Below is a small trained network, with its code and all its weights. Each question gives an input and a target symbol and asks what happens when units are switched off, that is, made to give their printed mean instead of their output.

import numpy as np


def w(rows, s, z=0):
    codes = np.array(rows[::2]) - 128.0
    scale = np.full(codes.shape[1], s)
    scale[-1] = z or s
    return codes * scale


def norm(h):
    return h / np.sqrt((h * h).mean(-1, keepdims=True) + 1e-5)


def f(y):
    return np.maximum(y, 0)


def softmax(a):
    e = np.exp(a - a.max(-1, keepdims=True))
    return e / e.sum(-1, keepdims=True)


def log_softmax(a):
    a = a - a.max(-1, keepdims=True)
    return a - np.log(np.exp(a).sum(-1, keepdims=True))


def net(x, mask):
    ids = ['γζηλμτφ'.index(c) for c in x.split()]
    T = len(ids)
    res = E[ids] + P[:T]
    r = norm(res)
    for j in range(3):
        rows = slice(2 * j, 2 * j + 2)
        q, k, v = (r @ M[0][rows].T for M in (Q, K, V))
        z = softmax(np.where(np.tri(T) > 0, q @ k.T / 2**0.5, -1e9)) @ v
        o = O[0][rows]
        res = res + np.where(mask[j], z, o[:, -1]) @ o[:, :-1]
    y = f(norm(res) @ A[0][:, :-1].T + A[0][:, -1])
    res = res + np.where(mask[3:15], y, B[0][:, -1]) @ B[0][:, :-1]
    return log_softmax(norm(res)[-1] @ U[:, :-1].T + U[:, -1])


Q, K, V, O, A, B = {}, {}, {}, {}, {}, {}
E = w([
[103,78,222],'γ',
[112,81,195],'ζ',
[71,216,185],'η',
[74,3,213],'λ',
[110,78,201],'μ',
[71,65,175],'τ',
[81,225,153],'φ',
],0.0024)
P = w([
[174,229,54],'0',
[91,83,214],'1',
[85,40,178],'2',
[102,13,159],'3',
[104,9,137],'4',
[104,3,112],'5',
],0.0017)
Q[0] = w([
[97,146,153],'H1',
[70,119,169],'H1',
[161,169,3],'H2',
[49,87,216],'H2',
[156,139,69],'H3',
[121,86,233],'H3',
],0.007)
K[0] = w([
[107,174,132],'H1',
[67,162,79],'H1',
[26,29,253],'H2',
[224,217,41],'H2',
[74,102,149],'H3',
[164,194,8],'H3',
],0.0053)
V[0] = w([
[119,83,105],'H1',
[132,184,120],'H1',
[102,2,128],'H2',
[170,105,220],'H2',
[100,98,38],'H3',
[221,110,108],'H3',
],0.0041)
O[0] = w([
[147,82,137,107],'H1',
[53,174,125,109],'H1',
[124,144,254,2],'H2',
[244,174,146,188],'H2',
[19,73,210,24],'H3',
[136,29,120,39],'H3',
],0.0032,0.0024)
A[0] = w([
[213,61,75,121],'N1',
[195,205,50,254],'N2',
[241,136,153,117],'N3',
[102,172,140,123],'N4',
[245,136,170,72],'N5',
[67,203,130,153],'N6',
[161,160,3,132],'N7',
[89,30,98,98],'N8',
[48,67,217,212],'N9',
[74,161,232,154],'N10',
[165,180,117,122],'N11',
[78,74,87,122],'N12',
],0.0041,0.0022)
B[0] = w([
[90,124,216,206],'N1',
[113,82,175,248],'N2',
[59,182,167,184],'N3',
[148,89,153,152],'N4',
[86,175,127,172],'N5',
[163,70,124,186],'N6',
[85,90,168,214],'N7',
[106,189,177,209],'N8',
[174,193,42,255],'N9',
[209,112,2,192],'N10',
[124,142,200,161],'N11',
[77,170,132,186],'N12',
],0.0037,0.0028)
U = w([
[119,223,169,254],'γ',
[158,3,150,209],'ζ',
[81,147,130,64],'η',
[235,155,144,114],'λ',
[134,103,195,43],'μ',
[152,115,69,60],'τ',
[73,126,94,89],'φ',
],0.0075,0.005)

Each question gives the input, a string of symbols that net reads in full, and the target symbol t.
The units are the heads (2 rows each of Q, K, V and O) and the neurons (one row each of A and B). Each row of codes is followed by its name. A weight is (code - 128) times the scale printed after its matrix; where a second scale follows, it is the last column's (O, A, B and U).
mask holds one flag per unit, heads first, then neurons. A switched-off unit (its flag False) gives its mean, the last column of its rows in O or B, instead of its output. The means were averaged over made-up inputs and are rounded, as every weight is.
A unit's drop is (log p(t) with every unit on - log p(t) with that unit switched off) / (log p(t) with every unit on - log p(t) with every unit switched off).
The circuit of an input: a set's keep is (log p(t) with only the set's units on - log p(t) with every unit switched off) / (log p(t) with every unit on - log p(t) with every unit switched off). Starting from the 12 units with the biggest drops (on a tie, the unit counted first), units are removed one at a time, each time the one whose removal leaves the highest keep (on an exact tie, the one counted first), for as long as the keep stays at least 0.8.
units of the circuit, in order: the units of the circuit, biggest drop first
most important unit: the unit with the biggest drop
top k neurons: the k neurons with the biggest drops, biggest first
heads that matter: for each layer, one digit per head in row order, 1 if its drop is at least 0.15 and else 0, layers parted by /
drop when u is switched off: that unit's drop, to one decimal
input λ φ η λ, target λ: most important unit : H2
input λ η λ, target λ: heads that matter : 000
input φ λ η λ γ, target γ: units of the circuit, in order : [N8; N9]
input λ μ μ λ φ, target λ: units of the circuit, in order : [H2; N10; N8]
input λ λ λ γ, target λ: top 2 neurons : [N10; N9]
input η φ λ ζ, target γ: heads that matter : 000
input λ φ γ λ η τ, target λ: units of the circuit, in order : [H2; N9]
input λ τ ζ, target λ: units of the circuit, in order : [H2; N10; N9]
input η γ λ η φ μ, target γ: top 2 neurons : [N8; N12]
input λ φ η γ μ, target γ: top 3 neurons : [N3; N5; N6]
input η λ η τ ζ, target γ: top 2 neurons : [N8; N12]
input λ λ μ, target λ: top 2 neurons : [N10; N9]
input μ φ μ ζ η η, target ζ: drop when N9 is switched off : 0.1
input λ λ ζ η, target λ: drop when N10 is switched off : 0.4
input γ γ λ, target γ: top neuron : [N3]
input λ γ φ φ λ φ, target λ: drop when N6 is switched off : -0.1
